Below is a small trained network, with its code and all its weights. Each question gives an input and a class and asks what happens when units are switched off, that is, made to give their printed mean instead of their output.

import numpy as np


def w(rows, s, z=0):
    codes = np.array(rows[::2]) - 128.0
    scale = np.full(codes.shape[1], s)
    scale[-1] = z or s
    return codes * scale


def f(y):
    return np.maximum(y, 0)


def log_softmax(a):
    a = a - a.max(-1, keepdims=True)
    return a - np.log(np.exp(a).sum(-1, keepdims=True))


def net(x, mask):
    res = np.array(x, float).reshape(1, 4) / 4 @ E
    y = f(res @ A[0][:, :-1].T + A[0][:, -1])
    res = res + np.where(mask, y, B[0][:, -1]) @ B[0][:, :-1]
    return log_softmax(res[-1] @ U[:, :-1].T + U[:, -1])


A, B = {}, {}
E = w([
[38,225,126,87],'x0',
[125,122,128,127],'x1',
[72,124,178,220],'x2',
[134,155,2,188],'x3',
],0.0093)
A[0] = w([
[152,181,217,60,213],'N0',
[2,223,121,84,69],'N1',
[222,65,104,214,53],'N2',
[169,117,196,39,137],'N3',
[107,109,232,127,87],'N4',
[87,127,218,192,147],'N5',
[169,139,84,32,89],'N6',
[197,57,109,147,65],'N7',
[207,3,171,159,86],'N8',
[92,116,182,247,51],'N9',
[109,141,225,120,194],'N10',
[54,199,127,106,129],'N11',
[208,143,172,11,147],'N12',
[135,138,11,245,63],'N13',
[105,86,223,91,160],'N14',
[123,155,43,175,78],'N15',
[89,230,167,89,162],'N16',
[127,179,10,199,155],'N17',
[53,92,141,224,145],'N18',
[180,151,95,45,112],'N19',
[238,111,63,11,120],'N20',
[161,160,181,121,253],'N21',
[78,191,118,66,166],'N22',
[109,251,137,112,59],'N23',
[36,200,109,103,137],'N24',
[126,158,186,192,198],'N25',
[135,169,44,212,61],'N26',
[121,66,203,97,57],'N27',
],0.0076,0.005)
B[0] = w([
[146,116,62,129,254],'N0',
[182,69,196,111,234],'N1',
[185,83,195,76,195],'N2',
[122,167,69,118,215],'N3',
[140,157,56,79,210],'N4',
[145,219,119,150,226],'N5',
[133,224,212,207,177],'N6',
[182,101,202,102,175],'N7',
[179,87,165,91,221],'N8',
[165,253,214,124,189],'N9',
[176,141,47,121,245],'N10',
[243,69,162,110,209],'N11',
[143,204,99,164,218],'N12',
[168,165,104,60,214],'N13',
[127,169,20,69,241],'N14',
[158,147,90,56,180],'N15',
[185,82,129,119,231],'N16',
[147,147,68,84,232],'N17',
[175,201,146,146,207],'N18',
[152,224,181,209,179],'N19',
[147,205,174,175,219],'N20',
[145,91,53,152,226],'N21',
[221,85,153,152,214],'N22',
[183,75,180,103,184],'N23',
[178,77,163,140,221],'N24',
[160,187,104,151,211],'N25',
[146,153,92,43,188],'N26',
[151,132,112,54,185],'N27',
],0.0064,0.0073)
U = w([
[130,151,34,58,77],'0',
[180,43,254,107,95],'1',
[147,127,82,192,255],'2',
[134,234,179,227,88],'3',
[80,95,80,177,195],'4',
[43,93,142,203,88],'5',
[33,53,130,189,92],'6',
],0.0093,0.009)

Each question gives the input, the list of numbers given to net, and the class t.
The units are the neurons (one row each of A and B). Each row of codes is followed by its name. A weight is (code - 128) times the scale printed after its matrix; where a second scale follows, it is the last column's (A, B and U).
mask holds one flag per neuron, in row order. A switched-off neuron (its flag False) gives its mean, the last column of its row in B, instead of its output. The means were averaged over made-up inputs and are rounded, as every weight is.
A unit's drop is (log p(t) with every unit on - log p(t) with that unit switched off) / (log p(t) with every unit on - log p(t) with every unit switched off).
The circuit of an input: a set's keep is (log p(t) with only the set's units on - log p(t) with every unit switched off) / (log p(t) with every unit on - log p(t) with every unit switched off). Starting from the 12 units with the biggest drops (on a tie, the unit counted first), units are removed one at a time, each time the one whose removal leaves the highest keep (on an exact tie, the one counted first), for as long as the keep stays at least 0.8.
circuit, biggest first: the units of the circuit, biggest drop first
most important unit: the unit with the biggest drop
top k neurons: the k neurons with the biggest drops, biggest first
drop when u is switched off: that unit's drop, to one decimal
input [-5,2,6,0], class 3: circuit, biggest first : [N9; N18]
input [8,-4,5,-3], class 1: circuit, biggest first : [N1; N11]
input [6,-5,4,-6], class 0: circuit, biggest first : [N14]
input [-3,-6,8,-4], class 3: circuit, biggest first : [N9; N5]
input [5,-5,-8,-4], class 3: circuit, biggest first : [N6; N19]
input [8,-3,6,-3], class 1: circuit, biggest first : [N1; N11]
input [-8,6,2,7], class 1: circuit, biggest first : [N2; N7]
input [-5,1,2,5], class 0: circuit, biggest first : [N13; N26]
input [-7,-2,1,6], class 1: circuit, biggest first : [N2; N7]
input [-8,5,-2,7], class 1: top 2 neurons : [N2; N7]
input [-3,0,-5,-7], class 0: circuit, biggest first : [N14; N3]
input [-6,-6,-2,7], class 0: top 2 neurons : [N13; N17]
input [-1,3,8,-5], class 3: top 3 neurons : [N9; N5; N18]
input [6,3,4,-6], class 0: circuit, biggest first : [N14]
input [-4,-3,8,6], class 3: top 3 neurons : [N9; N18; N14]
input [-1,0,-7,-6], class 3: drop when N19 is switched off : 0.3
input [-2,3,6,-1], class 3: drop when N9 is switched off : 0.3
input [0,-2,2,1], class 4: drop when N3 is switched off : 0.0
input [8,3,6,2], class 1: drop when N1 is switched off : 0.1
input [-6,-6,-1,5], class 1: most important unit : N2
